[-16   0  -1  17  -7   3 -10 -22  -3  11  -3 -10  12  12  12   3   0  -4
  45  -4  14   4  -4  -4 -20  12  13  -5   1   6  -4  -4 -21  -7 -11   4
  21   6  23  15   1   5   2  -2  18 -23 -15  23  19 -20  -3 -10  -5   9
   0   9   9   0  19  13  17  16 -15  -7 -10  22  19] : K
[ 14   3   3   4  10  11   5 -15  -5  -8   5 -13 -16 -22  10   1   5  -5
   5   1 -26 -11  -1  -2   1  -5   4   3 -10   2 -16  -6   0  -9 -14  14
   6  -8  -5   6   4   6  -2  -2  -4   5  -7  -3 -12   2 -12   0 -13  -1
 -21  11 -11   2  17   5  -7   3  38  -7   6 -11  16] : W
[  4   8  13   9  10  20  -3 -19  -8   3   8 -12  -2 -19  38  -8  12  -5
  12   0   4  -9  -8   1  -1   6   0  -2  -3   0 -10 -16  -8  -5 -15  13
  11 -15 -14   3  -2   0   2   1  -6 -10  -1   5   4  -1  -6  -6  -9  15
  -7  10 -10  -2  15   6  -6  -4  25  -4  12  -3  21] : C
[  5  -1   4   4   7  -1  10 -15 -10  -9   1 -15  -8 -12  12   0   3  -6
  -4   0 -21  -6   0   3  -3  -2  -1   4  -3   2  -8  -2  15  -1 -10  18
   5 -13  -8  -5   5  -3   3   3  -5  14  -6  -4  -9  -6  -9   3  -4 -13
 -12   4 -11   4  10  -2  -6   1  28 -10   9  -7  15] : W
[ -6  -4   2   4   2  -6  13 -26 -22   0  -1 -21   0  -3  29  -9   5  -5
   1  -9 -12   0  -4   4 -11  10  -6   5   8   4  -1 -10   4   7 -11  17
   9 -22  -5 -15   3 -12   7   9 -10  19  -5   6   0 -19  -3  -5   3 -17
  -2   0  -9  12  11  -7  -1  13  27 -15  19   3  26] : W
[  6  -6  -7  -4  -1  -5   7   4   2  -9  -4   0  -3   1 -17   4 -10   0
   0   2 -28   4   8   0  -1 -10   4  -3   1   2  -2   5   2   1   3   0
  -6  11  15  10   3   2  -2  -3   3   5  -5  -5 -11   4   0   0  -2 -18
 -10   0   0  -1   0   0   4  11   4  -1  -6 -10  -2] : W
[ 17  -3   1   3   5  11  -5  -9  -1  -8   1   1  -5 -12   2   9  -6   1
  16   0 -29   2  -1  -1  -1 -10   9  -6  -9   8 -12  -9   4  -5 -11   6
  -1   8   9  15   1   8  -3  -3  -2   0 -11   1 -11   8 -12  -4 -15  -2
 -26  14  -1  -1  13  10   1  10  18   0  -5  -7  17] : W
[-13  -2   0  11  -4   1  -7 -18 -10   5   0 -10  10   6  14   2   1  -2
  29  -6   4   4  -4   0 -12  11  11  -3   9   5  -3  -6 -10  -2  -9   4
  14  -1  14   8   0   0   1   2  10 -11  -6  16  11 -14  -2 -11  -4   2
   0   5   4   1  14   8  12  10  -6  -8  -3  10  20] : K
[  5  -2   1   5   0   8   1 -12  -6  -3   0  -7   1  -8  13  -2   0  -4
  13   1 -20   1   0   5  -2  -2   7  -1   2   5  -8  -7  -5  -2  -8   9
   3  -1   9   9   1   2  -1  -2   1  -2  -7   4  -3  -1  -7  -6 -10  -2
 -12   7  -4   2  14   4   3   7  15  -6   2  -2  17] : W
[ 14  -1   9  -1  11   2   8 -14  -6  -9   3 -10 -11 -19  12   1   4  -3
  -5  -1 -18  -8  -3   0   5  -4  -5   5 -10   3 -10  -4  11  -1 -11  14
   1 -15 -14  -9   3   0   1   5 -13  17  -2  -5 -13  -3 -11  -1  -6  -5
 -15   6 -11   4  12  -5 -11  -3  38  -5  12 -11  15] : W
[ 14  -7   3   1   5   4   2 -12  -6  -4   1  -6  -5  -9   8   7  -4   0
  12  -4 -22   0  -3  -4   0  -5   5  -1  -7  14  -9  -6  11   1 -13   6
   0  -2   2   1   2   4   0   2  -2   8 -13   4  -9  -7 -11  -4  -8  -1
 -24  14  -1  10   8   4  -3   6  21  -3   1  -7  23] : W
[-10   0   3  13   0   1 -10 -17   2   8   5  -6   5   7  11   4   6   3
  30  -6  34  -1  -9  -8  -3  14  -1   0   1  10   2  -4  -4   3 -11  -4
  19  -5   3  -6  -3   5   2  -5   8 -17  -2  19  20 -16  -2  -7   0  25
   1  11  12   5   6   8   8   5 -13   0  -3   8  11] : K
[ 11   4  13   7   9  24   0 -19 -10   3   4 -12  -5 -24  41  -6  12  -7
   8   2 -11 -11  -6   2   4   2   1   3  -6  -1 -18 -20  -5  -7 -15  17
   7 -13 -15   1  -2   1   1  -1 -10  -2  -1   3  -3   6  -9  -2 -13   7
 -14   8 -16  -3  17   4  -6  -4  37  -6  15  -7  24] : C
[  1   2   8  11   5  17  -3 -22 -12   1   2 -13  -3 -13  40  -4   5  -7
  24  -1 -14  -3  -5   3  -8   8   9  -1   1   0 -11 -18 -15  -6 -18  15
   8  -7   1  14  -5   2   2  -1   0 -10  -5   9   3  -1  -8 -11 -13  -1
 -12  10  -7  -4  21  10   2   6  23  -9   9   3  31] : W
[  3   3   8   5   7   0  13 -27 -13 -11   5 -23 -10 -16  15  -7  11 -11
  -3   5 -23 -10  -1   0  -5   1   2   7   6  -5 -14   0  -5 -11 -12  26
  13 -22  -4   0   9  -3   2   1   2  14  -6  -4  -7 -11  -9   0  -5 -22
  -6  -2 -15   5  22  -4  -5   2  44 -20  13   2  18] : W
[  6   6   8   7  11  12  -2 -18  -5   0   6 -12  -5 -18  23  -3  10  -5
  11   1  -3  -9  -4  -3  -1   3   2   3  -6   1 -12  -9  -6  -9 -15  13
   9 -11  -8   6   1   3   1   0  -3  -3  -5   3   2  -1  -8  -1  -9   7
 -10   7  -8  -1  17   5  -3  -1  27  -6   9  -4  16] : C
[  3   4  10  11   2  20  -4 -23 -13   5   2 -14   0 -18  38  -6  10  -4
  20   1 -12  -5  -5   3  -4   8   8   1   3   0 -11 -17 -14  -8 -17  17
  11 -10  -3  10  -1   0   4   1  -2  -7  -6   7   1  -2  -8 -10 -12   3
 -11  11 -10  -1  21   8   0   3  29  -9  12   0  30] : C
[  4   0   8   7   6   6   5 -24  -8  -7   4 -17  -8 -16  16   0   7  -9
   9   4 -15 -10  -4  -4  -2   0   4   5  -2   3 -15  -4  -4  -8 -14  19
  11 -12  -2   3   6   0   0   1   1   1  -8   1  -4  -6 -10   1  -7  -5
 -12   7  -9   2  19   4  -3   4  32 -12   7  -4  21] : W
[ -1  -2   1   4   1   2   3 -12 -10   3  -3 -10   2  -2  21  -4   1  -1
  10  -3 -10   2  -1   3  -6   6   1   0   5   4  -1 -10   0   4  -7   6
   2  -7  -1  -2  -1  -4   4   5  -5   4  -3   5  -2  -5  -4  -7  -3  -5
  -4   4  -3   3   8  -1  -2   3  11  -5   8   3  19] : W
[-10   2   0  11  -3   8  -7 -18  -7   9   3  -7   5  -1  27  -3   5  -3
  27  -2   6   3  -4   0 -10  11   7  -3   8   3   1 -10 -15  -2 -11   4
  12  -3   7   7  -2   0   4   1   6 -15  -3  14  15  -8  -2 -10  -6  11
   0   1   2  -1  13   7   8   6  -4  -6   1  15  21] : K

[-10   2  -2  -7  15  -5  -5   0   1  12  -2 -13 -18 -18  15  34   4   6
  28  20 -17  25  -8 -14  -3  -8 -15  -8   8 -16  -6  -9  17   7  -3  16
 -10  -4 -11  10  -7   9   3   9  -7 -10  -8  -1   5  -7 -37  12  -4   0
   1 -14  -2  10  -3   1  12 -23 -10   5  20   3   4] : mc
[  2 -12  -3   8  15 -12  -9   3  -7   4   6 -11  -5  -3  24  21  -8  14
  25  31  -3  18 -13 -10  -1   3  -7 -21  -3 -17  -7 -16  24   7  -4  19
 -14  -9   1  -3  -6   2   4  11  -7   3  -8  12   6  -7 -50   4   1  -1
   3 -16   5  10   2   4  13   0 -12  -9   9  -3   1] : mc
[  2 -38   1  10  18 -17  -5   2 -12  -2   1  -2   0   2  13   8  -5   9
  18  13  -5   9   0 -28  -4   0  -4 -11   3 -20  -8 -15  19   5   7  18
 -11 -10   4  -9  -5  -9   7  15   2  -7  -6   7   4  -8 -20  13   6  -7
  -2 -12   7  12   1   7   6 -10 -16  -5   7   0   0] : mc
[  7 -16   1  11  -7  -6   0   3   1 -13   0   1   9   8  -3 -13 -15   3
   1   4  12 -13 -17  14   6  12  16  -6   1  -7  -2  -5  -3   3  -4  -7
  -8  -3  12 -10   1 -10   5  -1  -1  12   0  10   9  -2 -27 -10  10   4
   0   6   7   1   1   4  -8  16   0  -6 -11 -12 -14] : qn
[  4 -10   2   7   3  -7  -3   5   5  -6  -2  -6  -4   6   2  -2  -7   5
   3  17  -4 -11 -23  18   4  14   8 -10  10 -11  -9  -3   8   6  -7 -10
 -13  -2  13  -7  -2  -5   6  -3  -2   4   1  11   9   1 -35  -3  11   8
   0  -1   2   3  -4   4   4   5  -5  -6  12 -14 -22] : qn
[ -6 -31   2   3   5  -7   1   2   1  -6  -5  -1  -1   3  -3 -11  -7   2
   8   0   0 -10  -8  -1   4  12  15   0   8 -14  -6 -10  -1   4   1  -3
  -5  -2  -1  -4   1  -3   7   4   3   2  -9   4  10  -1 -31   2  14  -1
  -3   3   4   5  -1   8  -8  -5  -1  -2  -1 -10 -12] : qn
[ -7   6   1  -6   0   0   0  -2   4   0  -4   0 -13   5  -5  -5   3  -3
 -15   4  -4 -14 -12   7   2  15   3   7  11  -1  -2  -5  -4   1  -5  -3
   5  11  -3  -8   0  -4   1  -7  -3  -2   1  -4  11   6   6   4   2   0
  -2   1  -2  -2   0   2   4  -6  10   3  18  -8  -4] : rj
[  3 -38   4   6  11  -9  -3  -2  -2   3   4  -4 -17  -9   0  -2  -1  11
  -7  20   8   8 -26  -2   0   6  -9 -12  17 -21 -11 -20   4   2   3   3
 -12   3  11 -19  -2 -14   5   3  -5  -8   1   0  13  -1 -16  -4   7  -3
  -1  -7  15   7   0   3  -3  -4   3  -2   9 -12   5] : mc
[ -7  21   3   7   7  -6  -1   3   6   7  -4 -13 -10  -2   9  22 -18  11
  18  23   2  10 -24  20   4  -6   7 -13   0 -14   4  -1   6   3 -15  -3
  -7  -3  -6  11  -2   5   2  -3  -9  16  -8  11   6   0 -52  -5  -2  18
   4  -5   6  14   8  -3   7 -12   0   3   4  -7   3] : nq
[-19  14  -4   8  18  -5   5   3  -3   8  -1  -2  -7  27  25  15  -4   7
  26  13 -14 -10  15  21   3  11  22   6 -23  -3   4  -4  16   4   1   7
   6  -4 -18  -5  -3   2  10   6  -6  24 -16  18   6  -5 -24  16   4   0
   2 -10  -4  -1  10  -4  25 -17  -8  -3   9  -5  -9] : nq
[-19 -13  -1 -17  -4   4  -2  -8   2   5  -2   3 -20  -2  -5  -2  10  -3
 -15   8   3  -4  -6 -11   3  24   1  10  15  -8  -6 -23  -8   5   2  11
   9  12 -15 -19   1  -3   3   3  -6  -8  -3 -13  19   3  -1  11   2 -13
   1  -2   1  -3  -3   2  -5   3  18   1  14  -8   4] : rj
[ 13 -38   7  12   9 -15  -5  -1  -3  -7  -1  -4  -6   4  -4 -17 -11   4
 -21  14   8 -14 -33   0   1   9  -3 -12  27 -21 -11 -12   4   3  -4  -8
 -16   2  27 -21  -1 -22   8  -3   4  -9   6   4  11   3  -5  -8  13   1
  -5   0  14   8  -2   9  -4  -4   1  -3   9 -11  -7] : qn
[ -3  23  -1  11   8 -13  -8  -2  -8   3   4  -4   7  10  30  34 -15  10
  23  25  -4  13   2 -19   3   1   3  -8 -15  -5   6 -11  23   5  -8  30
  -3 -10 -10  -1  -5  -3   2  12  -8  16  -5  11  -1  -7 -30   9  -7  -3
   4 -11  -3   9   9   5  22  -2 -11  -7   5   0  13] : mc
[ -4  -5   1   4  -5 -10  -6   0   3 -11  -4  -3   4   5  -2   1 -14   0
   7   8  -5 -17 -21   2   6  17  16  -6  17 -20  -6  -6   5   5  -9  -4
 -10  -4   6   0  -3  -6   7   0   0   7  -6   9  14   3 -45   0  15   3
  -2   4   0   5  -4  10   1   1  -2  -4   6 -14 -23] : qn
[-23 -30  -1 -21  -1   9  -3  -7   2   8  -3   1 -23 -13  -5   1  15   0
  -3   4   2   5  -2  -9   3  17  -1  13   9 -13  -8 -24  -9   6   7  10
   9   9 -19 -15  -1   0  -1   8  -6  -8  -9 -15  18   0 -15  14   2 -12
   1  -6   4  -3  -3   4 -12  -2  11  -1   6  -6   0] : rj
[-14  -5  -2 -10 -13   5  -2  -6   5  -6  -3   5   0   6  -4  -6  -4  -1
  -2  -1   8 -14   1   0   8  25  22   7  -5  -4   1 -15 -11   4  -1   3
   8   3 -15 -12   3  -2   2   4  -5  15  -9  -2  15   1 -26   5   6  -4
   4   5  -2  -4   2   4  -9  15  10  -6  -9 -11  -8] : rj
[-14 -17   3 -13  -1   4  -4  -8   6   8  -4  -2 -29 -16 -11  -2   6   0
 -22  12   9   3 -25  -1   2  17  -9   5  24 -13  -7 -22 -14   4  -1   5
   3  13  -5 -18   1  -4  -2  -3  -6 -11   1 -14  19   9  -8   4   5  -6
   1  -2   7  -1  -2   2 -13  -2  18   1  13  -8   9] : rj
[-16 -12  -3 -13  -9   7  -3  -3   5   1  -3   0  -6  -6  -1   4   6  -1
   6   3   0   2   4  -3   4  17   9   6   0  -5  -2 -14  -6   7   3   5
   5   1 -15  -7  -1   6   0   7  -5   4  -5  -6  10  -2 -27   8   3  -6
   1  -1  -2  -3  -2   3  -7   8   3  -4  -2  -6  -8] : rj
[ -2 -46  -1  10  10 -12   1   4  -3 -11  -4   1  -2  12  -1 -18  -8   4
   0  10   4 -19 -15   5   6  20  19  -4  11 -23  -9 -15   3   5   5  -5
  -9  -2   8 -19   1 -13  11   5   3   2  -5  11  16  -1 -30   2  20   0
  -3   2  10   5  -1  11  -5  -3  -2  -6   1 -16 -20] : qn
[-19 -18  -2 -11   1   1  -1  -4  -2  -2  -5   6  -6  12   2  -6   6  -5
   2   1  -7 -15  10 -11   4  25  18  10   2 -11 -17 -19  -1   5   5   9
  10   2 -14 -16   1  -3   4   9   0   4 -10  -2  16  -1 -11  14   9 -10
  -1  -2  -4   0  -1   3  -1   3   2  -6   6  -9 -12] : rj
[-16  -9   5 -12 -10  -1  -8  -8   4  -3  -5   2 -11 -10 -10   2  -6  -2
 -12   5  10  -3 -13 -17   5  18   6  10  19 -15  -2 -20 -14   7  -5  12
   5   7 -13  -8   2  -6  -2   1  -3  -3  -4 -13  17   6 -19   6   4  -5
   2   5  -4   0   3  11 -15   2  17  -1   2  -6   6] : rj
[ -3 -14  11   8  -9 -14  -7   2   2 -21  -5   4  17   7  -6  -5 -28  -2
   6   5   5 -22 -19 -15  11  23  29  -6  15 -23  -3  -9  -1   5 -13   3
 -10  -8   5   3  -1 -12   6   4   3  14  -3   7  18   4 -55  -1  16  -2
  -2  12  -1   7  -1  16 -11   7   1  -7  -8 -17 -20] : qn
[  6 -17   1   6  -1 -10  -3   1  -7 -13   1   6  14  13   0 -13  -6  -5
  -4  -1  -1 -18  -1 -17   1  10   8   2   7  -5  -3  -4   9   0   2   2
  -7  -4  10  -8  -1 -14   5   5   6  -4   1   0   3   0   9   2  10  -5
  -2   3   0   3  -2   6   1   4  -3  -3   1  -4  -7] : qn
[ 20  55   1  14 -12  -8  -5   5   1  -9   2  -1  16  11   2  11 -26  -6
  -3   1 -11 -13 -11   3   0  -8  -3  -9   4  13   4  26   9  -3 -20  -7
  -9  -7  16  24  -3  -4  -3 -12   4   4  11   8 -14   5   7  -9 -12  14
   2   7 -11   3  -1   3  15   8  -5   3   5  -2  -5] : mc
[-22 -15  -1 -13  -3   4   1  -5   7   1  -6   4 -14   7  -4  -9   4  -3
  -5   2   1 -16   0   8   7  27  19  13   4 -10  -3 -17 -11   5   4  -1
   9   8 -15 -15   1   0   5   2  -3   6  -8  -3  19   3 -18  10  16  -4
   0   1   0  -4   0   4  -5   0  11  -1   6 -12 -13] : rj
[ 17   4   3  21  10  -4   6   4  -4   4   7  -6   2   2   6   1  -7  13
   0   5   9  13  -9  27  -4 -23  -8 -12 -15   4   5  15   4  -6   1 -12
  -7  -4  17   1   2  -3   2  -6  -3   7   5  13 -14  -2  11 -19  -8  12
   1  -1   9   5   8 -11   5  -4  -5   3 -11   4  11] : mc
[-11 -14  -3  -8 -13  11   1  -4   5  -1   0   5  -1  -3  -4  -4   4   2
   1  -2  14   2   5   9   8  16  17   6 -13   1   3 -12 -15   3   2   3
  10   1 -17  -9   3   6  -1   6  -5  15  -8  -4  10  -1 -28   1   2  -2
   5   4   3  -4   1   0 -13  19   9  -7 -19  -6  -2] : rj
[-14   7  -1 -14 -13   9  -3  -6   7   4  -1   0  -3  -5   0   5   3   1
  -2   9   4   1 -10   3   4  19   5   5  -2   0  -2 -13  -6   7  -5   7
   7   5 -12  -9  -1   5  -3   1  -9   7  -3  -6  10   1 -24   6  -1  -4
   4  -1  -2  -4   0   1  -3  16  10  -5   3  -9  -2] : rj
[-14 -13   0 -16 -15   5  -4  -8   3  -1  -3   7  -5   1  -8 -10   5  -7
 -17   0   5 -12   0 -15   6  26  13  11  11  -6  -5 -20 -11   6   2   7
   7   7 -10 -20   1  -5  -2   2  -2  -2  -1 -13  16   5  -5  11   7 -14
   1   3  -3  -4  -4   8 -10  16   9  -5   5 -10  -6] : rj
[ -6  28  -1   5 -10  -4  -5   2   2  -7  -2   2   9  33  15   1 -10  -1
   1  17 -13 -31  -6  15   9  33  25  -1  -6   4  -1  -4  13   7 -15  -1
   0  -2   0 -16  -5  -8   7  -2  -5  20  -2  15   8   2 -24   6  10   3
   4  -5 -10  -3   2   8  21  17  -3 -11  18 -22 -26] : qn
[  0 -14   6   4  -2  -8  -3   1   4  -8  -6  -2  -2  -2 -12 -10 -10  -3
 -11   4   5 -16 -26  -2   5  11   6  -3  27 -19  -7  -6  -7   3  -6  -7
  -8   1  10  -6   1 -10   3  -6   3  -5   1  -1  12   7 -18  -4  13   6
  -3   8   4   5  -1   8  -9  -1   5   1   8 -13 -10] : qn
[-17 -23  -2 -15 -11   8  -2  -5   9   0  -5  -1 -14 -12  -5  -3   3   1
  -3   7   8  -6  -9   4   8  22   9   3   6 -14  -7 -22 -15  13   0   2
   4   5 -13 -15   2   3   1   4  -7   2  -8  -8  18   0 -41   4   6  -2
   3   0  13  -1  -2   3 -16  11  10  -6   0 -11  -7] : rj
[  1  -4   3  17  -2 -13  -3   2  -3 -16  -4   7  16  25  -2 -17 -19  -4
  -6  -3   2 -32  -5  -5   7  16  28   1   5  -9   3  -1   0   0  -7  -2
  -1  -3   5  -7   2 -15   6  -1   6  12   0   8   8   4  -7   0  11   1
  -2   8  -2   3   2  11   1   5   4  -4  -3 -11 -15] : qn
[  2 -11   1  17   7 -18  -4   6  -2 -12  -3  -3  10  12  -1  -4 -25   1
   9   7  -3 -21 -20  -3   6   9  19  -8  13 -23  -2   0   8   3  -9  -2
  -9  -8   9   6   1 -10  10   1   5  10  -4  14  10   2 -37  -5  15   9
  -3   6   1   8   1  11   3  -8  -4  -3   3 -12 -21] : qn
[  0 -42   3  10  -2 -10  -1   4   0 -18  -3   2   7  15  -9 -28 -12  -1
  -8  -2   9 -29 -15   8  11  24  27  -3  11 -16  -7  -9  -5   2   1 -13
  -7  -2  15 -15   2 -14  12   3   5   6  -2   8  14   2 -22  -5  19   1
  -4  10   9  10  -1  11 -11  10   1  -7  -6 -18 -27] : qn
[ -1 -28   3  16   0  -5   2   2  -2 -10  -1   4   7  17  -3 -22 -12   6
  -8   1  16 -17 -10  18   6  15  22  -2  -4  -9   0  -5  -9   0   8 -10
  -1  -2  12 -19   4 -12   7   1   3  15  -2  10   9   1 -12  -7  12   2
  -2   7  12   0   1   3  -7  12   4  -7 -12 -13 -12] : qn
[  4  13  -2  13   8  -8  -1   2  -4   5   3 -10  -6  18  26  15  -8  14
  12  31  -6   0 -14  22   2  10   3 -13  -8  -6  -1  -8  21   6  -8   5
  -7  -3   3 -17  -5  -6   7   2 -11  14  -2  16   4  -4 -24   1  -1  12
   5 -15   1   4   5  -2  26   3  -8  -6  15  -9  -3] : mc

[  7  -8   1  -1  12  -1  22  -3   9 -12 -16 -17  -2  -4  15  -4   5   5
 -13  -4 -27  32 -13 -12  -1  21   2  10  10   9  54  -3  -2  -7  13  -2
   7   4  -2   1  -8  23   1  16  15   9 -15  13 -17 -29  -8   1  10   8
  -6 -13   4  45   0 -11 -24  17   2   8  -3   2 -13] : (33)
[ 14 -15  -7 -14  -8   6  -6   8   4  -1  -4   3   1   1   7  -9   0   8
  -4 -12  36  19  -1 -13   2  24  16  14  30  -4  26  11 -11 -26  13   6
   6  -2  -9 -11   1  -2   2  13  16  17 -15   2  10  10 -12   0  17   7
   5 -24  -4  -7 -10  -5  -9  -7 -17  -4   7  20 -20] : (33)
[ -4  -5   4  -8  56  -3  18 -19   4  -4  -5  -2  -2   1  20 -18   7  -1
 -15  12  29  21  -9 -18   3  23  -3 -20  -2  10  10   9   8 -21   5   0
  -2   0  -5  22  -9 -11   2   1 -10  11   0   9 -17 -27  -8  -7   6  -4
 -12 -14   1  23   3  -5 -13  19   2   7   1   3  13] : (32)
[ 21  -6  -1  10 -10  -6  -9  22  -4 -10   7 -19   6   6 -11 -15   3   3
   1 -13  49 -13   8  19  -5   8 -11  12  27  -5 -43   7  -8 -18   2   6
   2   2   1  -8   4  -7   8  -7  33   8  -3   3  17   2  -1  17  23  13
  -2 -16  -5   8 -12   2   3 -24   0 -12  14   1 -26] : (40)
[ 12  -4   0  -1  20  -2   8  -4  -4   1   6 -13   4  11  -2 -24   2   3
  -9   6  56  -1   0  -7  -6  15   6  -2  16   7  -9  12   7 -20   3   4
   5  -5   0  -8  -2  -1   1 -14  29  12  -2   3  10  -2  -5  46  19  -5
  -8 -16  -5   2  -4   3  15 -23  -6  -4   4   0   2] : (44)
[  3  -8   0  -3  19  -1  12  -1   5  -9 -13 -27  -1   1  15  -8   7   0
 -12   3   3  15  -4 -16   0  29   6   3  10  13  39   0   0 -15  13   2
  -6   4   2   9  -7  12   2  10 -11  16  -7   7 -23 -14  -9  -5  12  11
  -6  -8   2  20   2 -13 -16  17   7   9   9   3  -4] : (33)
[ -7  -3   3 -14  24  -2  11 -11   3   5  -2  -4  -1   1  17  -8   4   0
  -8   7  14   7  -3 -26   7  28   8  -7   0  14  34   6  -4  -8   9   4
   6  -7  -8   2  -6   0  -6   1 -24   8   0   2  -8 -16  -4  -5   4   2
  -3 -15  -2   6   7  -8   3   9  -1  -6  -6   3  13] : (32)
